[[-26  16  20  -3  41 -15   4   6  11  25]
 [ -5  -5  12  11   7  11   5 -10  27   3]
 [-14 -18  20  10 -11   6   9  -2  -7  -2]
 [  8  -7 -15   8   3  -8  21  -7   6  -4]
 [ -3  -3 -22  17 -10  23  23  -2  -4  -3]
 [-20   8  23  -3  21  -4   6  -8  -9   3]]
->
[[ 11  25 -26  16  20  -3  41 -15   4   6]
 [ 27   3  -5  -5  12  11   7  11   5 -10]
 [ -7  -2 -14 -18  20  10 -11   6   9  -2]
 [  6  -4   8  -7 -15   8   3  -8  21  -7]
 [ -4  -3  -3  -3 -22  17 -10  23  23  -2]
 [ -9   3 -20   8  23  -3  21  -4   6  -8]]

[[ 10 -34   7 -33 -23  18 -25 -28  10 -18  16 -36  25 -39]
 [-12  32  -8  31  27 -17  28  29 -11  22 -17  35 -22  37]
 [  4 -27   2 -26 -16  12 -17 -21   3 -13   9 -29  21 -33]]
->
[[ 25 -39  10 -34   7 -33 -23  18 -25 -28  10 -18  16 -36]
 [-22  37 -12  32  -8  31  27 -17  28  29 -11  22 -17  35]
 [ 21 -33   4 -27   2 -26 -16  12 -17 -21   3 -13   9 -29]]

[[ 2 35  1 34 34 35 31  0  0 35]
 [34 35  1  1 34 -2 31 33  0 -2]
 [34 35  1  1 34 -2 -1  0  0 35]
 [34 -2  1 34 34 -2 -1  0  0 35]
 [ 2 35 33  1 34 -2 31 33  0 35]
 [ 2 35  1  1 34 35 31  0  0 35]
 [34 -2  1  1 34 -2 31 33 33 -2]]
->
[[ 0 35  2 35  1 34 34 35 31  0]
 [ 0 -2 34 35  1  1 34 -2 31 33]
 [ 0 35 34 35  1  1 34 -2 -1  0]
 [ 0 35 34 -2  1 34 34 -2 -1  0]
 [ 0 35  2 35 33  1 34 -2 31 33]
 [ 0 35  2 35  1  1 34 35 31  0]
 [33 -2 34 -2  1  1 34 -2 31 33]]

[[ 37 -43  -1   3]
 [-21  23   2  -3]
 [ 46 -44  -2   5]
 [ 42 -44   2   7]]
->
[[ -1   3  37 -43]
 [  2  -3 -21  23]
 [ -2   5  46 -44]
 [  2   7  42 -44]]

[[  0  -9   4   1  -5  11 -20  41 -14   9 -21]
 [  1  -5   7  -2  -9  10  -9  17  -5  10   0]
 [ 18  -7 -18   9  -8  -3 -20   8 -13   8  -4]
 [-15 -10  -7  -6  -4  12   6  -8   7 -10   6]
 [ 19  14   0  -7   2  16  13  -6  29  -6  -1]]
->
[[  9 -21   0  -9   4   1  -5  11 -20  41 -14]
 [ 10   0   1  -5   7  -2  -9  10  -9  17  -5]
 [  8  -4  18  -7 -18   9  -8  -3 -20   8 -13]
 [-10   6 -15 -10  -7  -6  -4  12   6  -8   7]
 [ -6  -1  19  14   0  -7   2  16  13  -6  29]]

[[ 26  19  20  25  26   9 -12 -35]
 [ 21  26  24   6 -18 -38 -46 -41]
 [  3 -21 -43 -45 -33 -18   0  -1]
 [ 17  19  26  22   7 -15 -39 -46]
 [  2  27  42  41  32  19  18  21]
 [ 26  20   4 -19 -39 -49 -38 -21]
 [ 43  42  27  19  17  22  24  15]
 [ 38  30  19  18  22  24  14 -12]
 [ 31  41  42  30  19  20  24  25]
 [-26 -43 -46 -36 -16   0   0  -8]
 [ 22   5 -23 -42 -45 -35 -18  -3]]
->
[[-12 -35  26  19  20  25  26   9]
 [-46 -41  21  26  24   6 -18 -38]
 [  0  -1   3 -21 -43 -45 -33 -18]
 [-39 -46  17  19  26  22   7 -15]
 [ 18  21   2  27  42  41  32  19]
 [-38 -21  26  20   4 -19 -39 -49]
 [ 24  15  43  42  27  19  17  22]
 [ 14 -12  38  30  19  18  22  24]
 [ 24  25  31  41  42  30  19  20]
 [  0  -8 -26 -43 -46 -36 -16   0]
 [-18  -3  22   5 -23 -42 -45 -35]]

[[-22  -4   1   0 -11   2  12  -4   3]
 [  6 -10   9   9  -2  16 -13   6   8]
 [ 10  -6  18  -1  -3 -35 -15 -11   2]
 [-10  10 -18  46  15  36 -13   1  -3]
 [-16  18   2 -11  -3  -9  -8   2   4]
 [ 10 -10  20  10  -8 -24   3   6  -7]
 [  8  -5 -13 -46  18 -16 -12  11   2]
 [-13  10  17  21   0   2  -7  -4  -1]
 [-16   2  -6 -14   8  15   8  14 -14]
 [ -5 -12 -15  42  16  28   4  10   2]]
->
[[ -4   3 -22  -4   1   0 -11   2  12]
 [  6   8   6 -10   9   9  -2  16 -13]
 [-11   2  10  -6  18  -1  -3 -35 -15]
 [  1  -3 -10  10 -18  46  15  36 -13]
 [  2   4 -16  18   2 -11  -3  -9  -8]
 [  6  -7  10 -10  20  10  -8 -24   3]
 [ 11   2   8  -5 -13 -46  18 -16 -12]
 [ -4  -1 -13  10  17  21   0   2  -7]
 [ 14 -14 -16   2  -6 -14   8  15   8]
 [ 10   2  -5 -12 -15  42  16  28   4]]

[[13 31  1  2  6  1  6  0  3]
 [ 6 24 -4 -2 -1 -5 -3 -6 -7]
 [-3 21  1  2  0  0  1  0 -2]
 [-9 16  7  3  5 13 38 16  4]
 [ 8 26  1  1  1  1 20  5  2]]
->
[[ 0  3 13 31  1  2  6  1  6]
 [-6 -7  6 24 -4 -2 -1 -5 -3]
 [ 0 -2 -3 21  1  2  0  0  1]
 [16  4 -9 16  7  3  5 13 38]
 [ 5  2  8 26  1  1  1  1 20]]

[[  5  18  26 -14  25]
 [ -7  16  39 -11  44]
 [ -2 -10 -29  11 -27]
 [  3  -6 -20   3 -18]
 [  1  -5 -15   6 -13]
 [-20 -16   1   4   1]
 [-12 -11   4   6   1]
 [-10   6  22 -10  24]
 [ 14   5 -18   9 -20]]
->
[[-14  25   5  18  26]
 [-11  44  -7  16  39]
 [ 11 -27  -2 -10 -29]
 [  3 -18   3  -6 -20]
 [  6 -13   1  -5 -15]
 [  4   1 -20 -16   1]
 [  6   1 -12 -11   4]
 [-10  24 -10   6  22]
 [  9 -20  14   5 -18]]
